Here is a tiny trained network, its code and every weight. The questions are about switching its units off for an input and a class, where a switched-off unit gives its printed mean instead of its output.

import numpy as np


def w(rows, s, z=0):
    codes = np.array(rows[::2]) - 128.0
    scale = np.full(codes.shape[1], s)
    scale[-1] = z or s
    return codes * scale


def norm(h):
    return h / np.sqrt((h * h).mean(-1, keepdims=True) + 1e-5)


def f(y):
    return y / 2 * (1 + np.tanh(0.7978845608 * (y + 0.044715 * y**3)))


def log_softmax(a):
    a = a - a.max(-1, keepdims=True)
    return a - np.log(np.exp(a).sum(-1, keepdims=True))


def net(x, mask):
    res = np.array(x, float).reshape(1, 8) / 4 @ E
    u = 0
    for l in range(2):
        y = f(norm(res) @ A[l][:, :-1].T + A[l][:, -1])
        res = res + np.where(mask[u : u + 11], y, B[l][:, -1]) @ B[l][:, :-1]
        u += 11
    return log_softmax(norm(res)[-1] @ U[:, :-1].T + U[:, -1])


A, B = {}, {}
E = w([
[107,33,167,151,111,21,126,215,127],'x0',
[128,112,112,106,122,126,142,121,129],'x1',
[171,143,161,111,137,112,110,151,183],'x2',
[141,91,110,120,184,119,147,109,157],'x3',
[188,126,33,146,158,183,147,254,127],'x4',
[109,117,125,130,149,141,134,119,104],'x5',
[122,147,163,133,112,147,99,146,100],'x6',
[223,186,131,81,183,24,153,113,4],'x7',
],0.0078)
A[0] = w([
[72,58,181,183,116,28,136,166,124,4],'L0N0',
[39,55,149,167,83,166,95,111,218,28],'L0N1',
[175,122,120,187,130,79,119,94,79,73],'L0N2',
[140,130,77,131,129,133,131,177,116,75],'L0N3',
[133,148,189,108,186,121,130,144,154,103],'L0N4',
[148,96,109,150,129,147,137,201,130,117],'L0N5',
[151,161,139,122,118,206,122,8,141,34],'L0N6',
[130,13,161,95,90,105,111,157,105,90],'L0N7',
[76,97,215,120,82,70,122,34,153,11],'L0N8',
[167,144,139,107,140,32,106,92,56,134],'L0N9',
[78,148,182,132,140,74,133,55,147,81],'L0N10',
],0.014,0.0024)
B[0] = w([
[96,247,49,111,205,147,98,141,201,221],'L0N0',
[68,97,207,99,67,120,233,131,137,247],'L0N1',
[127,106,200,93,143,67,145,149,132,174],'L0N2',
[100,87,145,168,140,156,72,60,102,158],'L0N3',
[61,128,116,125,92,175,152,111,110,147],'L0N4',
[143,72,132,177,146,146,64,108,56,175],'L0N5',
[115,231,66,124,190,116,100,162,209,205],'L0N6',
[170,233,80,135,135,122,124,119,156,186],'L0N7',
[179,42,131,192,153,151,48,134,79,242],'L0N8',
[121,106,196,114,63,107,211,80,152,242],'L0N9',
[150,84,93,159,121,171,91,114,61,208],'L0N10',
],0.014,0.013)
A[1] = w([
[140,232,37,80,91,56,77,178,189,143],'L1N0',
[87,108,200,97,36,146,248,142,113,60],'L1N1',
[166,46,119,172,166,196,17,77,62,110],'L1N2',
[115,73,158,189,120,68,101,155,83,197],'L1N3',
[175,7,47,183,111,151,39,145,15,83],'L1N4',
[60,115,49,131,63,205,127,202,149,138],'L1N5',
[195,135,63,199,80,135,132,108,145,60],'L1N6',
[219,100,126,92,88,49,217,79,74,88],'L1N7',
[116,143,212,123,93,129,236,116,87,4],'L1N8',
[123,69,201,73,61,113,254,131,185,103],'L1N9',
[139,187,22,68,110,92,79,165,199,111],'L1N10',
],0.0096,0.0025)
B[1] = w([
[82,161,90,188,171,142,98,132,129,202],'L1N0',
[130,124,190,66,173,124,195,115,143,225],'L1N1',
[186,73,60,75,20,107,92,163,117,248],'L1N2',
[134,167,77,114,137,167,139,62,150,186],'L1N3',
[201,75,113,99,70,156,43,63,188,233],'L1N4',
[196,112,157,85,123,60,135,117,76,188],'L1N5',
[76,84,148,124,108,93,137,120,189,141],'L1N6',
[62,102,170,106,95,175,129,192,132,192],'L1N7',
[97,68,124,139,158,156,192,190,175,199],'L1N8',
[110,129,189,103,144,158,166,169,4,234],'L1N9',
[139,147,123,213,172,33,145,126,89,188],'L1N10',
],0.014,0.011)
U = w([
[87,88,238,40,132,140,254,170,125,117],'0',
[207,31,63,95,60,146,35,106,161,48],'1',
[103,250,50,173,221,73,111,150,200,255],'2',
],0.0088,0.00097)

Each question gives the input, the list of numbers given to net, and the class t.
The units are the neurons (one row each of A and B). Each row of codes is followed by its name. A weight is (code - 128) times the scale printed after its matrix; where a second scale follows, it is the last column's (A, B and U).
mask holds one flag per neuron, layer by layer. A switched-off neuron (its flag False) gives its mean, the last column of its row in B, instead of its output. The means were averaged over made-up inputs and are rounded, as every weight is.
A unit's drop is (log p(t) with every unit on - log p(t) with that unit switched off) / (log p(t) with every unit on - log p(t) with every unit switched off).
The circuit of an input: a set's keep is (log p(t) with only the set's units on - log p(t) with every unit switched off) / (log p(t) with every unit on - log p(t) with every unit switched off). Starting from the 12 units with the biggest drops (on a tie, the unit counted first), units are removed one at a time, each time the one whose removal leaves the highest keep (on an exact tie, the one counted first), for as long as the keep stays at least 0.8.
units of the circuit, in order: the units of the circuit, biggest drop first
top k neurons: the k neurons with the biggest drops, biggest first
k most important neurons of layer l: the k neurons of layer l with the biggest drops, biggest first
drop of u: that unit's drop, to one decimal
input [-7,-8,1,-1,1,-4,2,-8], class 0: units of the circuit, in order -> [L0N1]
input [7,1,-4,0,6,7,-1,-3], class 2: 2 most important neurons of layer 0 -> [L0N0 L0N7]
input [6,7,-8,-5,6,4,-7,4], class 1: top 4 neurons -> [L0N1 L0N5 L0N3 L0N6]
input [-8,-1,-1,1,5,4,4,5], class 2: 2 most important neurons of layer 0 -> [L0N8 L0N1]
input [4,1,0,-8,-4,7,-5,-1], class 1: top 3 neurons -> [L0N8 L0N10 L0N6]
input [3,3,1,-7,-5,1,-7,-4], class 1: 2 most important neurons of layer 0 -> [L0N8 L0N10]
input [8,7,3,4,-6,-2,8,5], class 2: top 2 neurons -> [L0N0 L0N7]
input [8,2,-3,-7,7,-6,1,7], class 2: 2 most important neurons of layer 0 -> [L0N0 L0N1]
input [-8,-3,0,7,-7,-3,1,-2], class 2: top 2 neurons -> [L0N6 L0N5]
input [0,1,-7,0,-6,-6,7,-4], class 1: 2 most important neurons of layer 0 -> [L0N8 L0N9]
input [6,1,-5,5,-1,-4,-7,-5], class 2: top 3 neurons -> [L0N0 L0N7 L0N9]
input [-7,-3,7,2,5,-6,-4,4], class 2: 2 most important neurons of layer 0 -> [L0N8 L0N1]
input [-4,-6,-3,1,-6,1,1,-4], class 1: drop of L1N10 -> 0.0
input [8,-3,2,-5,-4,7,-4,-4], class 2: units of the circuit, in order -> [L0N0]
input [5,5,3,-4,-7,-4,-5,2], class 1: drop of L0N8 -> 3.8
input [-4,-3,6,3,-2,-8,-5,-6], class 0: drop of L0N1 -> 6.2
